Below is a small trained network, with its code and all its weights. Each question gives an input and a target symbol and asks what happens when units are switched off, that is, made to give their printed mean instead of their output.

import numpy as np


def w(rows, s, z=0):
    codes = np.array(rows[::2]) - 128.0
    scale = np.full(codes.shape[1], s)
    scale[-1] = z or s
    return codes * scale


def f(y):
    return y / 2 * (1 + np.tanh(0.7978845608 * (y + 0.044715 * y**3)))


def softmax(a):
    e = np.exp(a - a.max(-1, keepdims=True))
    return e / e.sum(-1, keepdims=True)


def log_softmax(a):
    a = a - a.max(-1, keepdims=True)
    return a - np.log(np.exp(a).sum(-1, keepdims=True))


def net(x, mask):
    ids = ['ΔΘΛΞΠΣΨΩαβεζητφ'.index(c) for c in x.split()]
    T = len(ids)
    res = E[ids] + P[:T]
    q, k, v = (res @ M[0].T for M in (Q, K, V))
    z = softmax(np.where(np.tri(T) > 0, q @ k.T / 3**0.5, -1e9)) @ v
    res = res + np.where(mask[0], z, O[0][:, -1]) @ O[0][:, :-1]
    y = f(res @ A[0][:, :-1].T + A[0][:, -1])
    res = res + np.where(mask[1:9], y, B[0][:, -1]) @ B[0][:, :-1]
    return log_softmax(res[-1] @ U[:, :-1].T + U[:, -1])


Q, K, V, O, A, B = {}, {}, {}, {}, {}, {}
E = w([
[124,168,119,245,75],'Δ',
[35,193,111,134,126],'Θ',
[101,195,108,6,53],'Λ',
[127,127,134,147,62],'Ξ',
[24,223,238,80,13],'Π',
[213,157,155,120,67],'Σ',
[51,81,157,179,93],'Ψ',
[134,171,179,27,102],'Ω',
[125,182,141,170,84],'α',
[253,70,121,166,91],'β',
[57,196,209,120,39],'ε',
[162,51,109,68,152],'ζ',
[130,45,130,27,84],'η',
[132,151,170,170,102],'τ',
[142,149,163,169,94],'φ',
],0.015)
P = w([
[96,184,255,117,160],'0',
[137,146,155,125,164],'1',
[69,114,97,108,90],'2',
[78,90,61,113,72],'3',
[54,60,13,70,71],'4',
[75,51,9,89,49],'5',
[56,55,17,105,89],'6',
[92,79,56,144,149],'7',
[82,61,32,125,124],'8',
],0.0071)
Q[0] = w([
[92,195,170,83,192],'h0',
[51,163,184,133,172],'h0',
[46,177,74,129,1],'h0',
],0.0078)
K[0] = w([
[77,113,247,191,99],'h0',
[230,189,163,125,124],'h0',
[133,11,2,122,75],'h0',
],0.0047)
V[0] = w([
[16,177,178,165,112],'h0',
[15,29,217,111,166],'h0',
[172,170,202,45,2],'h0',
],0.0071)
O[0] = w([
[35,121,35,78,84,86],'h0',
[13,2,192,77,103,145],'h0',
[194,121,134,64,76,254],'h0',
],0.01,0.005)
A[0] = w([
[125,236,234,218,137,218],'n0',
[56,42,140,140,2,233],'n1',
[52,141,148,82,75,194],'n2',
[124,65,228,136,179,207],'n3',
[120,161,152,176,47,115],'n4',
[180,83,57,202,163,56],'n5',
[149,90,85,176,221,155],'n6',
[121,106,148,40,151,253],'n7',
],0.0081,0.0039)
B[0] = w([
[225,84,62,103,120,168],'n0',
[160,136,112,168,201,253],'n1',
[73,100,64,181,128,197],'n2',
[142,123,186,178,90,157],'n3',
[159,3,136,92,177,157],'n4',
[17,50,87,60,130,149],'n5',
[98,89,69,48,88,134],'n6',
[165,207,150,223,66,189],'n7',
],0.0076,0.012)
U = w([
[102,123,79,139,31,3],'Δ',
[104,105,205,130,125,143],'Θ',
[189,167,123,78,147,182],'Λ',
[102,188,91,67,22,57],'Ξ',
[114,93,129,183,218,37],'Π',
[90,99,217,137,38,29],'Σ',
[171,191,92,253,44,208],'Ψ',
[147,69,146,14,125,222],'Ω',
[110,204,78,117,209,207],'α',
[93,138,108,67,155,73],'β',
[112,151,139,96,142,71],'ε',
[132,96,69,137,80,116],'ζ',
[56,53,121,35,63,139],'η',
[105,144,70,112,182,72],'τ',
[100,183,142,88,14,78],'φ',
],0.0076,0.0057)

Each question gives the input, a string of symbols that net reads in full, and the target symbol t.
The units are the heads (3 rows each of Q, K, V and O) and the neurons (one row each of A and B). Each row of codes is followed by its name. A weight is (code - 128) times the scale printed after its matrix; where a second scale follows, it is the last column's (O, A, B and U).
mask holds one flag per unit, heads first, then neurons. A switched-off unit (its flag False) gives its mean, the last column of its rows in O or B, instead of its output. The means were averaged over made-up inputs and are rounded, as every weight is.
A unit's drop is (log p(t) with every unit on - log p(t) with that unit switched off) / (log p(t) with every unit on - log p(t) with every unit switched off).
The circuit of an input: a set's keep is (log p(t) with only the set's units on - log p(t) with every unit switched off) / (log p(t) with every unit on - log p(t) with every unit switched off). Starting from all 9 units, units are removed one at a time, each time the one whose removal leaves the highest keep (on an exact tie, the one counted first), for as long as the keep stays at least 0.8.
circuit, biggest first: the units of the circuit, biggest drop first
top k neurons: the k neurons with the biggest drops, biggest first
drop of u: that unit's drop, to one decimal
input β β η ε ζ β ζ β, target Ω: top 4 neurons	[n7; n5; n2; n6]
input Ξ β Π, target Ω: top 4 neurons	[n4; n0; n7; n1]
input Λ Ψ Θ ζ η ζ, target Ψ: circuit, biggest first	[n7; n4]
input Θ η Π, target Ψ: circuit, biggest first	[n1; n2]
input α β ε ε ε β β Π, target Λ: circuit, biggest first	[h0; n0; n4]
input β τ η Λ, target Ψ: top 4 neurons	[n7; n2; n1; n5]
input β β β Ω, target Λ: top 2 neurons	[n2; n0]
input ζ η β φ φ β, target Ω: top neuron	[n7]
input β β Σ, target Λ: top 3 neurons	[n7; n2; n0]
input Θ β β Λ Λ ζ ζ η, target Ψ: drop of n5	0.1
input τ β τ β ζ ζ Ψ Ξ Ω, target Ψ: drop of n5	0.2
input Λ ε τ Δ Θ ζ β τ η, target Ψ: drop of n2	0.0
